Below are the code and all the weights of a small trained network. Each question names an input and a class and asks about switching units off, where a switched-off unit gives its printed mean instead of its output.

import numpy as np


def w(rows, s, z=0):
    codes = np.array(rows[::2]) - 128.0
    scale = np.full(codes.shape[1], s)
    scale[-1] = z or s
    return codes * scale


def norm(h):
    return h / np.sqrt((h * h).mean(-1, keepdims=True) + 1e-5)


def f(y):
    return y / 2 * (1 + np.tanh(0.7978845608 * (y + 0.044715 * y**3)))


def log_softmax(a):
    a = a - a.max(-1, keepdims=True)
    return a - np.log(np.exp(a).sum(-1, keepdims=True))


def net(x, mask):
    res = np.array(x, float).reshape(1, 7) / 4 @ E
    u = 0
    for l in range(2):
        y = f(norm(res) @ A[l][:, :-1].T + A[l][:, -1])
        res = res + np.where(mask[u : u + 8], y, B[l][:, -1]) @ B[l][:, :-1]
        u += 8
    return log_softmax(norm(res)[-1] @ U[:, :-1].T + U[:, -1])


A, B = {}, {}
E = w([
[116,123,158,231],'x0',
[157,203,123,97],'x1',
[115,133,133,124],'x2',
[126,130,127,129],'x3',
[113,153,9,130],'x4',
[123,129,132,126],'x5',
[128,128,127,130],'x6',
],0.011)
A[0] = w([
[110,187,11,142,177],'0.n0',
[68,52,93,28,79],'0.n1',
[160,229,114,165,101],'0.n2',
[143,131,101,129,86],'0.n3',
[156,147,85,99,154],'0.n4',
[132,21,196,116,254],'0.n5',
[185,148,187,70,119],'0.n6',
[174,151,189,74,124],'0.n7',
],0.011,0.0023)
B[0] = w([
[105,19,254,106,254],'0.n0',
[166,60,242,137,196],'0.n1',
[170,95,210,115,177],'0.n2',
[121,85,165,141,129],'0.n3',
[113,144,176,92,171],'0.n4',
[222,117,183,59,244],'0.n5',
[143,223,47,215,197],'0.n6',
[64,185,13,123,195],'0.n7',
],0.0072,0.0066)
A[1] = w([
[100,97,59,183,41],'1.n0',
[168,138,163,183,192],'1.n1',
[90,143,109,112,109],'1.n2',
[128,70,161,153,171],'1.n3',
[111,166,131,252,118],'1.n4',
[80,68,100,188,169],'1.n5',
[101,104,27,193,2],'1.n6',
[173,124,106,142,85],'1.n7',
],0.016,0.0043)
B[1] = w([
[161,203,91,172,136],'1.n0',
[72,60,89,89,217],'1.n1',
[146,121,95,140,122],'1.n2',
[2,160,50,150,254],'1.n3',
[231,92,181,5,185],'1.n4',
[110,190,40,233,175],'1.n5',
[212,218,20,114,138],'1.n6',
[111,153,170,42,121],'1.n7',
],0.0082,0.0081)
U = w([
[176,87,202,39,89],'0',
[72,2,166,169,46],'1',
[127,237,67,177,253],'2',
],0.013,0.003)

Each question gives the input, the list of numbers given to net, and the class t.
The units are the neurons (one row each of A and B). Each row of codes is followed by its name. A weight is (code - 128) times the scale printed after its matrix; where a second scale follows, it is the last column's (A, B and U).
mask holds one flag per neuron, layer by layer. A switched-off neuron (its flag False) gives its mean, the last column of its row in B, instead of its output. The means were averaged over made-up inputs and are rounded, as every weight is.
A unit's drop is (log p(t) with every unit on - log p(t) with that unit switched off) / (log p(t) with every unit on - log p(t) with every unit switched off).
The circuit of an input: a set's keep is (log p(t) with only the set's units on - log p(t) with every unit switched off) / (log p(t) with every unit on - log p(t) with every unit switched off). Starting from the 12 units with the biggest drops (on a tie, the unit counted first), units are removed one at a time, each time the one whose removal leaves the highest keep (on an exact tie, the one counted first), for as long as the keep stays at least 0.8.
circuit, biggest first: the units of the circuit, biggest drop first
unit that matters most: the unit with the biggest drop
top k neurons: the k neurons with the biggest drops, biggest first
drop of u: that unit's drop, to one decimal
input [8,4,0,8,-4,-8,-7], class 0: circuit, biggest first -> 1.n4
input [-4,8,-1,-1,8,-2,-4], class 0: circuit, biggest first -> 0.n0; 1.n3
input [-8,6,-5,3,-6,7,7], class 2: circuit, biggest first -> 0.n6; 0.n7
input [-6,-2,8,2,4,-6,-8], class 1: circuit, biggest first -> 0.n5; 0.n1
input [7,1,1,8,-3,-1,-6], class 0: top 3 neurons -> 1.n4; 0.n0; 0.n1
input [-2,-7,-6,-7,0,-3,-1], class 0: top 2 neurons -> 0.n5; 1.n5
input [2,-2,4,5,3,4,-7], class 2: top 3 neurons -> 1.n5; 0.n5; 0.n1
input [-1,-4,6,8,-5,-6,-5], class 0: top 2 neurons -> 0.n5; 0.n0
input [6,1,-3,8,7,5,2], class 1: top 2 neurons -> 0.n0; 0.n7
input [-8,8,5,0,5,3,6], class 0: top 2 neurons -> 0.n0; 1.n3
input [2,1,-7,-6,-2,-3,3], class 0: top 3 neurons -> 0.n0; 1.n3; 0.n1
input [-1,-6,4,-6,-5,8,5], class 0: top 2 neurons -> 0.n5; 1.n5
input [8,-1,6,1,2,7,-3], class 2: top 4 neurons -> 1.n5; 0.n5; 0.n0; 0.n1
input [-3,-1,3,7,3,-3,-5], class 1: unit that matters most -> 0.n5
input [5,5,2,7,-3,-8,7], class 0: top 2 neurons -> 1.n4; 0.n0
input [4,2,6,7,2,3,5], class 1: top 2 neurons -> 0.n2; 0.n7
input [3,1,3,-8,8,-5,1], class 1: drop of 0.n2 -> 0.2
input [8,6,-4,-4,7,-4,-5], class 1: drop of 0.n0 -> 0.7
input [-2,2,8,-8,-6,4,3], class 2: drop of 0.n6 -> 0.3
input [8,7,5,7,8,7,8], class 1: drop of 0.n0 -> 0.8
input [-2,6,2,-3,-5,-1,-4], class 2: top neuron -> 0.n7
